In the rows, zero is written as 128.
Each row of numbers stands for one node and depends on some of the facts below. Use the named rows to name the rest.

Some nodes and their rows:
motruk: [171 118 105 137  98 123 115 155 145 104 143 129 169 132 121 123  93 127
 139 142 143 142  91 134 153 160 122 203 125 124 117 141 165 119 121 100
 128 118 145 154 111 112 128  93]
trorum: [170 102 106 125 106 120 113 164 146 116 120 139 146 136 117 108  98 135
 125 155 144 160 104 146 158 160 120 206 140 119 122 129 183 118 124  99
 130 130 136 113 112 122 105  91]
lodegek: [164 109 124 130  95 121 133 146 134 113 116 129 153 126 121 119  96 150
 133 149 133 152  88 144 168 177 125 206 125 111 119 152 162 121 117 101
 126 145 160 111 119 110 134  99]
ziklur: [173 149 103 121 131 133 129 122 129 119 116 129 144 141 119 134  98 159
 121 115 141 132  95 151 134 124 129 195 108 111 128 131 144 132 123 108
 128  88 126 168 128 136 136 102]
flatan: [169 120  97 137 125 132 159 113 137 139  98 103 176 106 117 151  94 160
 113 117 130 135 101 127 143 132 124 198 121 119 124 133 149 120 106 128
 115 123 107 227 115 129 100  96]
guflo: [172 139 105 110 137 131 120 119 129 127 101 123 141 133 117 121 100 156
 112 119 142 140  94 154 136 129 126 196 108 106 126 132 148 132 123 116
 125  95 122 152 128 144 120 100]
grudun: [174 131 116  95 104 129 145 104 121 126  97 101 133 141 117 109  92 155
 105 119 126 134  96 137 127 144 128 190 115 117 137 138 141 136 122 105
 139 105 124 135 131 135 107 116]
stostutok: [159 103 114 119  83 123 120 153 136 109 124 121 129 149 118 110  91 159
 138 157 138 148 105 136 156 167 121 202 142 118 134 133 180 119 118  84
 142 134 143 114 115 116 102 109]
zetel: [180 102 141 130 100 129 127 162 141 116 136 141 151 131 114 114  89 150
 100 162 132 138 101 140 155 186 110 203 138 118 115 136 174 126 129  96
 134 140 153 113 127  99 108 103]
gimi: [168 138 126 102 115 134 127 116 121 124 100 100 122 142 118 117  93 180
 114 119 133 133  94 151 135 141 128 191 120 104 138 137 145 133 116 102
 139 105 130 138 131 142 106 107]
sina: [165 128 101 129 137 132 188 111 139 142  94 113 163 113 109 160 101 155
  88 126 119 141 116 129 113 128 128 189 108 125 138 105 149 138 114 136
 122 118  93 178 134 143  76 100]
tritum: [151 133 127 134 142 133 201 101 129 140  89 121 144 120 114 176 105 190
  96 127 115 138 110 136 133 131 135 196 102 110 136 116 149 135 105 123
 119 134 120 154 143 131 107 100]
rusotem: [170 130 107 149 116 134 173 110 126 125 120 107 170 107 114 143  87 174
 119 127 129 112 110 123 139 146 119 196 115 113 118 137 154 129  92 117
 117 132 113 246 123  98 109 108]
budal: [180 137 101 106 125 129 139 114 132 128 104 124 154 134 118 122  98 139
 102 116 136 140  93 144 130 129 127 194 104 120 128 134 141 135 128 114
 128  94 125 145 129 135 122 100]
vuvulal: [159 130 106 133 142 134 177 112 137 141  95 109 157 118 112 168 105 171
  98 125 123 138 114 141 118 118 130 191 109 115 139 104 156 133 109 131
 118 115  97 193 132 145  86  95]
viboklim: [173 145 106 117 134 133 124 120 130 126 105 125 140 140 118 128 100 160
 119 117 142 136  94 152 135 125 128 196 112 106 125 131 145 131 122 110
 126  93 124 158 126 138 126  99]
vitribral: [172  93 112 117 102 116 112 154 148 111 130 129 135 123 119 106 104 135
 108 154 148 155 105 143 154 153 119 208 126 120 123 134 187 118 121 102
 130 126 133 104 112 127 102  87]
stesedrir: [164 111 124 126  74 125 122 151 136 106 139 109 158 136 121 119  88 153
 133 144 135 134  95 127 153 172 121 199 137 121 126 143 167 120 116  89
 138 128 148 144 116 112 117 108]
lemodril: [177 105 122 125  99 127 129 150 132 115 127 121 156 125 116 105  93 155
 120 153 136 136  95 152 158 179 117 203 131 108 107 136 169 122 116  92
 127 137 151 139 117  94 121  90]
brostun: [170 105 118 122  93 115 153 144 139 115 118 140 144 134 118 118  94 142
 114 154 132 153  99 131 163 174 126 207 124 124 125 144 169 124 125  95
 134 148 163  76 126 103 126 101]
vustu: [167  97 128 115  74 124 130 155 141 117 124 122 143 141 116 108  87 143
 109 154 128 150 103 124 153 184 117 199 146 132 133 138 174 124 128  92
 146 137 146 104 121 120 101 110]

How the nodes are related:
babran (κ gogasos) (α d)
begel (α a) (β h)
bragrum (κ derun) (α d) (β e)
bribas (α d) (β f)
briskim (κ flebu testi) (α a) (β h)
brivom (α b)
brizis (κ vitribral) (α c) (β f)
brorugrus (α a) (β g)
brostun (κ ditun) (α d) (β f)
budal (κ tigrak) (α b)
bufes (κ bragrum derun) (α a) (β f)
bukol (α c) (β g)
butre (κ gridak) (α b) (β f)
damesir (κ droplok) (α c) (β e)
derun (α c) (β g)
desan (α c) (β h)
dibrom (κ repuba) (α d) (β e)
ditun (α d) (β e)
dramo (κ kladrir) (α b) (β e)
drasi (κ zigral vimos trobri) (α a) (β f)
dredras (κ lafles) (α b) (β e)
dritetri (α c) (β e)
drobir (α a) (β e)
droplok (κ tistu) (α a) (β f)
dropugram (α d) (β g)
drostan (κ plipibas gogasos) (α a) (β h)
drunastum (κ stikludra) (α b) (β h)
duston (κ bufes drunastum) (α a) (β h)
fadena (κ plufon) (α b) (β h)
fiflutam (α c) (β g)
fipleste (κ runu) (α c) (β f)
fiskas (κ desan) (α b) (β g)
fitru (κ runu) (α c) (β f)
flatan (α b) (β e)
flebu (κ bufes stikludra) (α a) (β f)
fligrodas (α b) (β g)
flusil (α c) (β f)
flutres (κ tramatem fligrodas) (α c) (β f)
fotran (α d) (β e)
fusin (κ gopli) (α c) (β g)
gefel (α a) (β g)
getri (κ stostutok) (α a) (β e)
gimi (α a)
givem (α b) (β e)
gogasos (κ bragrum) (α d) (β g)
gopli (α c)
goton (α a) (β g)
greskur (α d) (β g)
grezal (κ trivor) (α a)
gridak (κ tistu skekla dredras pafleza) (α d) (β h)
grigar (κ bragrum) (α b) (β f)
grolum (κ tistu) (α a) (β h)
grudun (κ satrur) (α a)
guflo (α b)
kesik (α c)
kestil (κ sipi tigrak) (α b) (β f)
kladrir (κ gefel) (α d) (β h)
kladuk (α b) (β f)
klelin (α c)
klinar (α d) (β h)
klostustir (κ testi) (α a) (β e)
kotrafa (α b) (β e)
lafles (α c) (β f)
lemodril (α c) (β h)
livuk (κ grudun) (α a) (β f)
lodegek (α d) (β h)
mafon (κ fiflutam) (α c)
mamu (κ zibrir) (α a)
mibek (κ skoska) (α c)
motruk (κ zibrir) (α b) (β h)
mozo (κ repuba troflas pafleza) (α a) (β e)
nada (α b) (β g)
nafli (κ fiflutam) (α a) (β g)
nakotur (κ bufes brorugrus) (α a) (β h)
nedar (κ bragrum) (α b) (β h)
nemugrin (κ tistu gefel) (α b) (β g)
nepaza (α d) (β e)
nudradro (κ desan) (α a) (β f)
nugi (κ fotran sina) (α b) (β g)
pafleza (κ rebrol testi) (α a) (β e)
pato (α a) (β f)
pelem (κ satrur) (α d) (β e)
pidrus (κ vuklak) (α b) (β h)
plades (α c) (β h)
plaplom (κ testi tudezis) (α d) (β f)
plipibas (κ flebu vimos) (α c) (β f)
plitas (α d)
plodreklim (κ vustu) (α c)
plomuk (κ trorum) (α d) (β f)
plotu (κ bufes riden) (α b) (β e)
plufon (κ gopli) (α c) (β e)
potrul (κ drostan) (α b) (β f)
pubun (κ stife) (α a) (β f)
raplok (κ sipi) (α c) (β e)
rebrol (κ sidres) (α b) (β e)
repuba (α d) (β g)
riden (κ nakotur) (α a) (β g)
rogro (κ nudradro kesik dibrom) (α d) (β h)
runu (κ tivu) (α a) (β h)
rusotem (κ bragrum) (α c) (β e)
sapi (κ tramatem riden) (α d) (β f)
saskeste (κ testi vitribral tinil tudezis) (α d) (β e)
satrur (α d) (β f)
sepleplal (κ vuklak) (α a) (β h)
sidres (κ plades) (α d) (β h)
siflebrus (κ ditun pelem) (α b) (β g)
sina (κ fusin skekla) (α b) (β g)
sipi (κ klinar satrur) (α b) (β f)
skekla (κ satrur) (α c) (β e)
skitepu (κ sina) (α a) (β e)
skoska (κ lafles) (α d) (β e)
skugifu (κ tivu rusotem) (α a) (β h)
stesedrir (κ zigral) (α a) (β h)
stife (κ grigar desan) (α a) (β g)
stikludra (κ satrur) (α b) (β g)
stolim (κ kotrafa greskur gefel) (α a) (β e)
stostutok (κ fiskas) (α a) (β f)
temus (κ greskur) (α a)
testi (α d) (β f)
tigrak (κ stikludra) (α c) (β e)
tinil (κ dredras) (α c) (β h)
tistu (κ bufes) (α c) (β e)
tistun (κ plodreklim) (α b) (β g)
tivu (κ fligrodas) (α b) (β f)
tonuplal (κ damesir) (α b) (β e)
tostel (α d) (β e)
tramatem (α c) (β h)
tritum (κ vuklak) (α d) (β g)
trivor (α b) (β f)
trobri (κ plufon) (α b)
troflas (κ bragrum) (α d) (β f)
trorum (α b) (β f)
tudezis (α a) (β f)
tupes (κ vuvulal plodreklim) (α a) (β h)
vasebrur (κ satrur) (α d) (β f)
viboklim (κ stostutok) (α b)
vimos (α d) (β g)
vitribral (α b) (β f)
vogal (κ raplok) (α b) (β g)
vuklak (α b) (β f)
vukler (κ plufon) (α d) (β h)
vuran (α b) (β h)
vustu (κ gopli klinar) (α a) (β f)
vuvulal (κ nepaza) (α b) (β g)
zadradan (κ droplok brivom) (α d) (β f)
zetel (κ gopli dramo) (α c) (β f)
zibrir (κ bragrum) (α a) (β h)
zigral (κ bragrum givem) (α b) (β f)
ziklur (κ nudradro nakotur) (α b)

Name these rows:
No name comes twice in this set of rows, the named rows included.
[174 108 122 130 100 124 111 162 149 119 127 127 177 127 119 118  92 120
 116 143 137 153  91 137 158 174 117 201 140 125 118 139 162 121 130 109
 129 125 144 138 115 121 111  96]	fadena
[165 107 120 133 101 118 145 148 138 109 129 152 140 145 120 131  93 153
 133 154 136 151  94 136 164 169 126 209 131 120 125 141 172 122 121  89
 133 143 165  93 124  99 139 104]	sapi
[162 122 138 139 105 139 154 118 132 135 110  92 166 111 118 161  86 188
 109 116 118 120  96 115 146 154 118 192 138 117 138 144 148 120 104 119
 130 130 122 218 125 131  82 114]	stolim
[170 101 125 110  66 122 128 145 138 110 139  98 150 132 123 118  93 151
 119 142 131 136  90 125 151 168 121 201 129 123 129 148 165 117 119  86
 139 126 161 125 116 112 121 102]	briskim
[170 100 132 115  96 115 149 143 140 112 135 136 128 127 121 128 102 159
 102 150 134 147  90 132 162 165 122 211 117 119 121 150 173 117 121  97
 133 141 171  67 125 107 131 100]	plaplom
[180 106 111 128  89 122 144 152 138 110 144 138 141 132 114 110  91 143
 114 160 138 137 107 137 148 174 114 205 127 119 114 133 180 128 121  92
 136 137 152 112 122  89 121 103]	plipibas
[155 133 104 154 118 125 176  99 124 117 103 113 158 103 119 147  90 156
 131 127 127 132 108 119 148 150 130 197 107 121 132 155 152 130  89 131
 119 139 111 216 125 120 103 111]	bragrum
[170 145 102 118 134 130 115 120 131 119 111 126 137 129 118 120 100 148
 116 122 143 137  97 152 133 129 125 193 106 112 129 139 151 136 119 118
 128  91 108 162 127 148 108 103]	brivom
[160 139 103 145 135 135 192 104 124 122 117 117 143 115 108 151  99 180
 106 138 127 118 125 136 110 129 127 189  90 109 135 109 163 144  94 123
 122 126  96 208 137 122  88 108]	derun
[150 136 115 142 135 129 205  97 125 128  95 121 142 114 113 163 100 164
  99 132 117 138 117 133 123 140 135 191  97 120 143 121 153 142 100 136
 120 134  99 164 142 135  88 108]	vimos
[179 140 124 115 130 135 132 119 121 125  97 123 139 121 111  93  92 160
  98 137 134 128  98 160 135 160 118 190 114 100 124 139 147 144 117 119
 128 111 113 150 137 129 101 106]	gopli
[165 126  85 125 128 128 196 101 136 139  92 111 163 114 111 154 103 141
  93 124 121 142 119 129 110 121 132 190  98 129 138 104 154 139 110 135
 121 116  84 180 131 140  91  98]	stikludra
[178 103  99 121  85 117 126 148 144 115 123 121 174 127 119 107  94 108
 124 144 138 152  96 133 150 163 121 202 123 132 114 137 161 122 128 105
 129 125 137 132 111 112 123  95]	drunastum
[173 143 115 114 136 134 120 122 134 129 103 126 150 129 116 123  97 142
 102 121 136 141  91 151 135 140 122 191 116 114 129 137 140 136 128 126
 130  92 118 146 131 150 104 103]	trobri

Now the same nodes, written a new way:
Some rows with their names:
vuklak: [105 154 140 114 113 133 173 131 132 131 114 125 113 135 134 104 124 143
 111 142 132 126 136 128 117 124  82 138 122  38 121 111]
siflebrus: [141 138 126 119 119 151 127 136 128 130 126 149 155 134 121 126 179 117
 124 138 126 116 129 121 105 123 137 125 102 157 125 158]
motruk: [154 139 129 133 113 119 119 133 127 134 121 134 138 129 127 113 136 146
 126 139 129 109 137 131 114 127 112 136 112  94 109 134]
zibrir: [122 124 137 128 122  92 123 121 138 140 110 129 134 129 133 111 135 118
 133 136 128 111 113 137 120 139 131 114 119 110 119 110]
damesir: [125 121 137 135 124 129 123 142 119 137 109 128 131 136 135 117 119 104
 121 134 127 125 134 112 127 135 137 139 121 159 117 128]
givem: [150 135 134 109 119 137 130 135 110 130 117 138 140 136 132 118 138 124
 116 142 134 130 129 129 119 135 105 120 124  93 115 134]
mibek: [168 124 134 141 131 112 102 137  96 142 117 119 132 129 136 118 125 132
 135 123 124 114 142 107 123 137 146 137 128 177 111 115]
klostustir: [121 123 132 133 125 104 112 124 135 142 108 130 142 127 128 115 148 113
 136 134 124 103 119 137 120 135 136 117 126 126 123 114]
testi: [131 128 136 119 112 106 147 123 142 149 108 130  97 142 136 106 102 124
 119 149 136 138 115 138 141 128 109 135 127  97 121 141]
getri: [116 125 131 134 124  89 108 121 141 138 111 129 146 126 128 114 134 105
 137 135 122 103 125 140 118 140 131 118 128 127 115 118]
budal: [193 138 127 127 124 126 104 133  92 138 125 128 141 126 130 119 156 164
 136 128 127 107 141 125 115 128 123 127 128 120 111 125]
grudun: [163 123 136 122 134 101 106 121 103 144 113 123 136 127 136 117 153 137
 142 125 126 108 118 131 120 141 141 105 135 132 123 102]
satrur: [132 128 135 120 111 112 148 125 141 151 106 130  96 142 136 106 108 129
 120 149 136 136 114 138 141 126 111 137 126  95 124 140]
stikludra: [139 138 130 110 120 147 132 134 125 127 126 149 155 137 123 125 170 108
 119 140 129 126 126 121 106 129 131 118 105 151 122 156]
vasebrur: [134 129 130 138 109 107 134 127 152 155 108 129 101 136 130 106 116 139
 129 144 131 118 124 139 139 118 119 150 122 106 122 142]
gimi: [157 125 136 121 134  93 109 119 103 142 114 122 137 128 136 117 149 132
 141 125 125 110 119 131 119 143 137 103 136 133 120 102]
gopli: [167 121 141 123 134 126 117 138  84 140 115 119 125 136 142 119 126 129
 127 125 130 131 131 105 125 142 143 125 131 164 117 113]
klinar: [151 128 134 108 120 111 145 126 125 150 110 133 107 143 136 115 128 130
 127 140 135 137 115 132 134 128 124 125 123 136 123 147]
lemodril: [126 123 140 137 121 117 129 138 123 139 111 124 123 136 137 113 110 115
 121 134 129 123 130 111 125 136 135 141 113 144 115 122]
drasi: [105 124 137 148 113  99 121 123 155 144 105 124 122 127 131 104 126 126
 129 142 128 101 111 143 126 131 126 131 119  70 124 101]
nada: [138 140 129 109 120 143 135 133 126 126 127 150 154 137 124 126 167 105
 119 140 129 127 127 120 105 130 129 117 106 149 122 158]

Name these rows:
No name comes twice in this set of rows, the named rows included.
[135 138 134 134 105 119 132 130 137 132 117 132 124 131 131 105 112 137
 114 150 135 119 131 136 122 130  95 141 118  46 109 126]	tivu
[156 137 130 133 114 131 123 136 123 138 119 134 135 130 128 114 147 154
 127 138 130 108 133 129 116 123 118 137 110  91 116 130]	fadena
[107 123 138 105 130 122 137 122 134 132 114 144 148 138 129 123 171  81
 125 138 128 128 100 126 110 141 150  96 112 165 135 132]	gefel
[169 120 138 132 132 129 111 140  87 144 115 119 126 133 140 120 133 137
 132 123 128 122 134 106 126 136 149 132 127 169 120 113]	plodreklim
[148 123 133 103 124 130 141 131 118 151 106 137 113 145 135 120 141 121
 128 140 134 139 115 130 138 126 127 123 131 147 130 149]	nepaza
[133 138 135 134 105 124 133 131 135 133 117 132 124 132 131 105 117 141
 114 149 135 118 129 135 123 130  96 141 117  46 112 126]	grigar
[ 93 142 136 124 127  94 152 120 143 141 107 119 129 127 131 109 146 129
 138 125 119 100 128 132 112 128 124 123 121 112 125 101]	sepleplal
[190 131 125 120 128  90 109 121 110 152 120 126 120 132 132 119 131 142
 145 128 125 118 138 130 130 130 130 129 139 178 110 145]	babran
[138 138 132 144 104 134 126 136 137 140 114 131 123 129 129 107 132 154
 120 146 133 107 130 135 123 120 107 148 112  51 118 123]	kestil
[ 62 168 130  96 119 115 175 138 134 141 119 126 119 120 141 108 127 150
 106 149 135 120 133 124 109 120  74 153 124  62 120  89]	trorum
[191 137 130 117 125 125 110 132  87 136 124 129 139 130 133 119 151 159
 131 130 130 117 137 124 116 134 117 121 130 113 111 122]	trobri

Now the same nodes, written a new way:
Some rows with their names:
zetel: [133 127 156 114  81 117  83  99 102 147 122 101 173 155 140  83 118 130
 126 129  95 142  97 137 105 106 170  91 143 154 122 129 168  85 143  97]
gopli: [141  33 160 111  88 116 108  92 138 133 109 124 177 152 103 110 117 178
 148 154  87 124 110  97 148 131 132  88 124 133 160 153 104 106 129 101]
fusin: [142 111 172 125  51 113  85  92 112 125 159  90 177 200  90 128  98 116
 150  94  89 132 107 129 138  84 151  44 170 152 205 183 159 100 115  69]
gogasos: [153 171 136 106  80 112 180 162 103  98 195 153 126 172 112 143 122  87
 173  72  87  98  89 143 125  74 117 162 170  86 250 131 148 130 122  40]
kesik: [166  54 138 116 108 105 127  96 169 138 104 141 158 133 105  94 124 160
 135 146  91 123 107  80 151 128 118 123 120 134 164 161 113 122 135 118]
plipibas: [158 150 138 116  97 102  96 101 131 145 117 122 159 131 147  66 125 114
 109 119 100 146  98 123 116  96 151 122 139 155 122 138 173  97 144 115]
lodegek: [131  78  96 162 145 126 164 173  88 111 132 152  69 121 104 166 125 115
 118 195 193 122  80 145  95 119 111 132 132 108  89 138  76 106 148 157]
fiflutam: [188 118 145 133  60  91 127  90 157 145 135 113 152 184  92 109 110  84
 129  84 105 114 108  86 130 102 130  97 156 130 211 204 167 110 124 100]
mafon: [151  77 135 114 125 109 111 100 166 127 124 136 161 123 105  89 118 171
 136 143  77 143 102  97 162 109 118 120 128 155 168 153 115 129 134 112]
nafli: [127 159 159 133 106 111 121 133 154 114 182 113 114 160  83 128 136  83
 132  51  78 108 177 109 131 116 118  94 175 113 191 183 174 132  90 109]
desan: [125  65  83 156 136  78 123 132 122 149 100 101  75 110  81 121 107 125
 101 180 166 142  45 131 106 132 125 127 103 159 100 168  98 119 168 162]
pafleza: [ 93 119 128 149 200 133 117 121 122 119 105 119 111  67 119 112 109 154
  93 130  94 159 183 113 110 173 129 163 117 145  80  63  88 164 127 152]
rebrol: [113 141 110 127 174 163 127 106 136 147  87 113 155  94 155 147 103 173
 127 155 166 163 144 141 152 166 138 160  83 149  98  58  90 171 133 150]
livuk: [106 167 148 119 131 130 107 134 124 127 144 120 117 124 143  94 156 107
 117  87  78 108 170 125  94 139 144 119 151 124 105 132 180 114 118 125]
goton: [138 135 164 135  87 106 135 126 156 123 163 116 113 168  87 136 141  75
 129  54  88  89 184  92 119 134 119  96 163  93 189 193 172 123  92 116]
trivor: [146 168 132 108  89 144 139 120 154 175 112 113 164 151 166 127 151 110
 144 118 163 106 138 133 127 152 151 127 109  99 125 128 180 106 122 141]
bribas: [180 145 146 126 102 155 160 141 110 135 137 162 148 149 153 108 142  95
 130 143 134 105 131 118  80 114 143 138 168  89 121 113 152  79 133 118]
brivom: [140 100 133 103 117 150 150 118 192 152 119 136 165 137 130 149 146 166
 165 140 145 110 143 108 185 155 114 126 100 100 166 143 120 139 110 138]
vuklak: [146 172 134 109  95 147 138 121 160 180 118 112 163 147 160 123 150 112
 144 120 164 110 137 132 126 153 152 128 113 102 128 128 181 111 125 143]
kladuk: [145 171 134 108  90 146 138 119 155 174 115 114 164 150 166 127 153 111
 145 117 161 106 138 133 128 150 152 127 110 102 127 129 181 110 126 139]
stostutok: [111 176 147 124 144 127 110 141 140 143 159 110 117 113 123  85 148 106
 114  92  76 126 169 128  92 139 148 127 159 124 112 122 182 115 119 134]

Name these rows:
No name comes twice in this set of rows, the named rows included.
[148 121  91 131 204 209 143 106  61  82  76 191 111 116 201 137 112 168
 129 158 125  99 127 111  99 138 114 146 145 181  85  90  67 167 160 111]	pelem
[ 60 102 112 158 159  78 101 168 108  91 141 123  48  88  96 153 144 117
  88 138 148 150 131 153 133 117 100 120 107 133  59 150  98 132 121 172]	grolum
[105 199 124  81  94 122 140 139 129 160 133 108 153 137 170 126 150 124
 165  95 128 109  98 167 137 134 153 165  93 105 158  97 177 131 133  94]	zigral
[153 190 143 120  79 128 124 120 180 132 167 119 162 174 124 157 133  93
 150  71 154 135 149 135 194  90 118  98 138 117 200 180 177 137  91 121]	nemugrin
[ 87  48 161 134 119 140  69  74  50 119  78  89 186 129 130 130  71 199
 123 178 105 173 116 146 114 142 169  86 108 177  87  58  66 119 146  92]	plufon
[ 71  73 109 158 150  89 129 162 109 119 123 110  42 103  85 159 143 116
 101 148 152 113 127 134  98 162 112 121 103 115  73 158  97 126 131 171]	begel
[171 126 139 120  85 103 116  97 137 164 102 117 156 142 138  69 126 106
 112 126 110 123 100 103  95 124 157 128 132 136 126 146 172  90 149 121]	lafles
[186 154 140 128 114 154 162 145 122 140 144 161 148 143 145 100 138  95
 128 144 134 114 127 117  81 115 144 143 172  92 125 112 156  83 135 125]	testi
[128 127 128 101 137 157 130 123 188 137 138 136 166 129 134 143 143 177
 166 135 131 132 137 127 200 129 112 121 108 127 164 136 121 151 109 131]	budal
[105 107 121 104 184 169 112 116 141  85 127 164  93 131 152 122 168 175
 151  93  46  62 166  87 144 149  94  98 146 167 137 185 120 171 116 110]	grudun

